Below is a small trained network, with its code and all its weights. Each question gives an input and a class and asks what happens when units are switched off, that is, made to give their printed mean instead of their output.

import numpy as np


def w(rows, s, z=0):
    codes = np.array(rows[::2]) - 128.0
    scale = np.full(codes.shape[1], s)
    scale[-1] = z or s
    return codes * scale


def f(y):
    return np.maximum(y, 0)


def log_softmax(a):
    a = a - a.max(-1, keepdims=True)
    return a - np.log(np.exp(a).sum(-1, keepdims=True))


def net(x, mask):
    res = np.array(x, float).reshape(1, 8) / 4 @ E
    y = f(res @ A[0][:, :-1].T + A[0][:, -1])
    res = res + np.where(mask, y, B[0][:, -1]) @ B[0][:, :-1]
    return log_softmax(res[-1] @ U[:, :-1].T + U[:, -1])


A, B = {}, {}
E = w([
[165,114,44,113,51,94,187],'x0',
[57,199,181,25,161,55,166],'x1',
[157,110,126,45,157,175,118],'x2',
[80,80,105,125,135,143,79],'x3',
[105,205,194,83,207,62,253],'x4',
[151,160,116,113,193,179,177],'x5',
[201,131,230,109,109,178,68],'x6',
[139,222,147,131,206,91,129],'x7',
],0.011)
A[0] = w([
[217,169,214,114,214,128,186,130],'N0',
[126,137,106,146,89,101,209,9],'N1',
[123,173,139,120,139,148,48,63],'N2',
[106,165,60,161,42,124,153,87],'N3',
[165,79,174,179,88,155,68,234],'N4',
[155,125,231,124,224,125,183,87],'N5',
[3,91,135,171,130,59,65,122],'N6',
[65,152,150,171,101,150,151,255],'N7',
],0.011,0.0057)
B[0] = w([
[112,153,246,156,169,51,163,249],'N0',
[98,58,120,31,126,70,145,168],'N1',
[151,23,114,98,167,53,200,165],'N2',
[158,33,109,106,161,142,138,187],'N3',
[253,122,207,98,144,167,108,244],'N4',
[110,175,207,119,196,92,113,231],'N5',
[238,1,165,165,97,91,148,199],'N6',
[196,87,155,81,179,69,86,182],'N7',
],0.011,0.017)
U = w([
[166,76,105,136,104,90,177,188],'0',
[115,144,176,135,130,103,151,94],'1',
[63,85,127,124,157,127,107,40],'2',
[143,160,147,225,177,184,98,65],'3',
[162,97,137,102,86,169,104,204],'4',
[17,197,148,217,123,225,6,5],'5',
[80,106,83,97,192,172,179,90],'6',
],0.018,0.016)

Each question gives the input, the list of numbers given to net, and the class t.
The units are the neurons (one row each of A and B). Each row of codes is followed by its name. A weight is (code - 128) times the scale printed after its matrix; where a second scale follows, it is the last column's (A, B and U).
mask holds one flag per neuron, in row order. A switched-off neuron (its flag False) gives its mean, the last column of its row in B, instead of its output. The means were averaged over made-up inputs and are rounded, as every weight is.
A unit's drop is (log p(t) with every unit on - log p(t) with that unit switched off) / (log p(t) with every unit on - log p(t) with every unit switched off).
The circuit of an input: a set's keep is (log p(t) with only the set's units on - log p(t) with every unit switched off) / (log p(t) with every unit on - log p(t) with every unit switched off). Starting from all 8 units, units are removed one at a time, each time the one whose removal leaves the highest keep (on an exact tie, the one counted first), for as long as the keep stays at least 0.8.
circuit, biggest first: the units of the circuit, biggest drop first
top k neurons: the k neurons with the biggest drops, biggest first
drop of u: that unit's drop, to one decimal
input [6,-1,3,1,3,-1,-2,7], class 1: circuit, biggest first => [N6]
input [-4,5,8,-6,-3,5,-6,-5], class 6: circuit, biggest first => [N4, N6]
input [-5,-3,-8,8,-3,4,3,4], class 4: top 2 neurons => [N4, N0]
input [-6,-1,8,5,1,2,-5,-1], class 6: circuit, biggest first => [N4, N0]
input [-7,-4,0,-7,-7,6,5,8], class 1: circuit, biggest first => [N2, N0]
input [-6,-6,2,3,-2,6,-4,-1], class 4: top 2 neurons => [N0, N5]
input [8,6,4,1,7,3,-4,-4], class 6: circuit, biggest first => [N6, N4]
input [-8,-1,-7,-2,-8,7,3,4], class 4: top 2 neurons => [N2, N4]
input [4,1,-5,6,-2,1,4,8], class 0: top 3 neurons => [N5, N0, N4]
input [-7,-8,-2,4,7,2,2,-3], class 3: top 2 neurons => [N1, N2]
input [-7,-3,7,8,4,1,-4,-8], class 4: top 2 neurons => [N0, N2]
input [-6,-8,-5,7,-2,-8,0,4], class 0: drop of N6 => 3.2
input [4,6,-2,-8,-3,-8,8,0], class 4: drop of N1 => 0.0
input [-4,0,-8,-8,-4,0,-1,3], class 0: top neuron => [N5]
input [8,-8,5,7,1,-2,-1,-2], class 4: drop of N0 => 0.1
